Below is a small trained network, with its code and all its weights. Each question gives an input and a target symbol and asks what happens when units are switched off, that is, made to give their printed mean instead of their output.

import numpy as np


def w(rows, s, z=0):
    codes = np.array(rows[::2]) - 128.0
    scale = np.full(codes.shape[1], s)
    scale[-1] = z or s
    return codes * scale


def norm(h):
    return h / np.sqrt((h * h).mean(-1, keepdims=True) + 1e-5)


def softmax(a):
    e = np.exp(a - a.max(-1, keepdims=True))
    return e / e.sum(-1, keepdims=True)


def log_softmax(a):
    a = a - a.max(-1, keepdims=True)
    return a - np.log(np.exp(a).sum(-1, keepdims=True))


def net(x, mask):
    ids = ['Θαβδζηλμξπστφψω'.index(c) for c in x.split()]
    T = len(ids)
    res = E[ids] + P[:T]
    u = 0
    for l in range(2):
        r = norm(res)
        for j in range(3):
            rows = slice(2 * j, 2 * j + 2)
            q, k, v = (r @ M[l][rows].T for M in (Q, K, V))
            z = softmax(np.where(np.tri(T) > 0, q @ k.T / 2**0.5, -1e9)) @ v
            o = O[l][rows]
            res = res + np.where(mask[u + j], z, o[:, -1]) @ o[:, :-1]
        u += 3
    return log_softmax(norm(res)[-1] @ U[:, :-1].T + U[:, -1])


Q, K, V, O = {}, {}, {}, {}
E = w([
[112,104,106],'Θ',
[129,77,112],'α',
[101,100,251],'β',
[174,132,77],'δ',
[135,224,212],'ζ',
[7,160,116],'η',
[142,128,100],'λ',
[104,93,103],'μ',
[114,154,106],'ξ',
[168,133,89],'π',
[103,65,112],'σ',
[2,167,111],'τ',
[156,205,70],'φ',
[109,162,217],'ψ',
[131,125,99],'ω',
],0.0094)
P = w([
[9,125,210],'0',
[147,98,28],'1',
[142,146,172],'2',
[178,78,128],'3',
[254,101,144],'4',
[123,143,175],'5',
],0.0083)
Q[0] = w([
[8,143,146],'0.h0',
[168,96,179],'0.h0',
[168,106,92],'0.h1',
[196,168,186],'0.h1',
[118,123,4],'0.h2',
[103,152,76],'0.h2',
],0.019)
K[0] = w([
[5,66,162],'0.h0',
[189,103,121],'0.h0',
[151,96,83],'0.h1',
[206,131,153],'0.h1',
[18,150,137],'0.h2',
[83,138,109],'0.h2',
],0.024)
V[0] = w([
[66,70,164],'0.h0',
[86,196,123],'0.h0',
[120,221,195],'0.h1',
[236,96,215],'0.h1',
[253,115,117],'0.h2',
[98,172,111],'0.h2',
],0.0066)
O[0] = w([
[132,178,24,171],'0.h0',
[142,215,156,154],'0.h0',
[100,69,50,189],'0.h1',
[159,225,79,119],'0.h1',
[160,157,1,3],'0.h2',
[93,151,183,148],'0.h2',
],0.0053,0.0031)
Q[1] = w([
[5,184,160],'1.h0',
[136,124,119],'1.h0',
[122,187,67],'1.h1',
[239,180,96],'1.h1',
[17,154,168],'1.h2',
[87,182,75],'1.h2',
],0.017)
K[1] = w([
[220,125,6],'1.h0',
[157,152,115],'1.h0',
[156,62,171],'1.h1',
[9,108,172],'1.h1',
[4,46,115],'1.h2',
[57,109,36],'1.h2',
],0.017)
V[1] = w([
[129,198,178],'1.h0',
[95,85,190],'1.h0',
[92,151,236],'1.h1',
[104,1,141],'1.h1',
[241,161,89],'1.h2',
[35,17,23],'1.h2',
],0.0059)
O[1] = w([
[115,74,125,160],'1.h0',
[71,113,175,221],'1.h0',
[231,142,136,254],'1.h1',
[126,89,70,198],'1.h1',
[121,43,183,63],'1.h2',
[254,132,99,139],'1.h2',
],0.0059,0.0048)
U = w([
[10,111,254,252],'Θ',
[114,58,158,146],'α',
[110,60,78,79],'β',
[135,86,92,20],'δ',
[117,129,81,56],'ζ',
[163,207,104,42],'η',
[54,171,78,69],'λ',
[106,127,122,116],'μ',
[187,219,189,63],'ξ',
[157,134,149,83],'π',
[146,199,124,25],'σ',
[127,133,75,18],'τ',
[163,81,125,56],'φ',
[139,72,81,87],'ψ',
[94,48,78,79],'ω',
],0.0085,0.004)

Each question gives the input, a string of symbols that net reads in full, and the target symbol t.
The units are the heads (2 rows each of Q, K, V and O). Each row of codes is followed by its name. A weight is (code - 128) times the scale printed after its matrix; where a second scale follows, it is the last column's (O and U).
mask holds one flag per head, layer by layer. A switched-off head (its flag False) gives its mean, the last column of its rows in O, instead of its output. The means were averaged over made-up inputs and are rounded, as every weight is.
A unit's drop is (log p(t) with every unit on - log p(t) with that unit switched off) / (log p(t) with every unit on - log p(t) with every unit switched off).
The circuit of an input: a set's keep is (log p(t) with only the set's units on - log p(t) with every unit switched off) / (log p(t) with every unit on - log p(t) with every unit switched off). Starting from all 6 units, units are removed one at a time, each time the one whose removal leaves the highest keep (on an exact tie, the one counted first), for as long as the keep stays at least 0.8.
units of the circuit, in order: the units of the circuit, biggest drop first
unit that matters most: the unit with the biggest drop
heads that matter: for each layer, one digit per head in row order, 1 if its drop is at least 0.15 and else 0, layers parted by /
drop of u: that unit's drop, to one decimal
input η π α φ ζ δ, target Θ: unit that matters most -> 1.h2
input π ξ α λ, target Θ: heads that matter -> 011 / 000
input λ η η ω, target Θ: units of the circuit, in order -> (0.h1 1.h2)
input ψ τ λ σ, target Θ: heads that matter -> 000 / 010
input δ π π τ φ, target Θ: heads that matter -> 000 / 001
input ψ σ ω π, target Θ: units of the circuit, in order -> (1.h2 0.h1)
input τ φ δ σ, target Θ: heads that matter -> 000 / 001
input η ω ω ζ, target Θ: heads that matter -> 100 / 101
input ξ δ δ φ τ, target Θ: heads that matter -> 011 / 000
input λ ξ β ω, target Θ: heads that matter -> 000 / 001
input τ λ σ μ, target Θ: drop of 1.h1 -> 0.1
input τ η β λ, target Θ: drop of 0.h1 -> 0.0
input σ η η ξ, target Θ: drop of 0.h0 -> 0.1
input η φ Θ α, target Θ: unit that matters most -> 1.h1
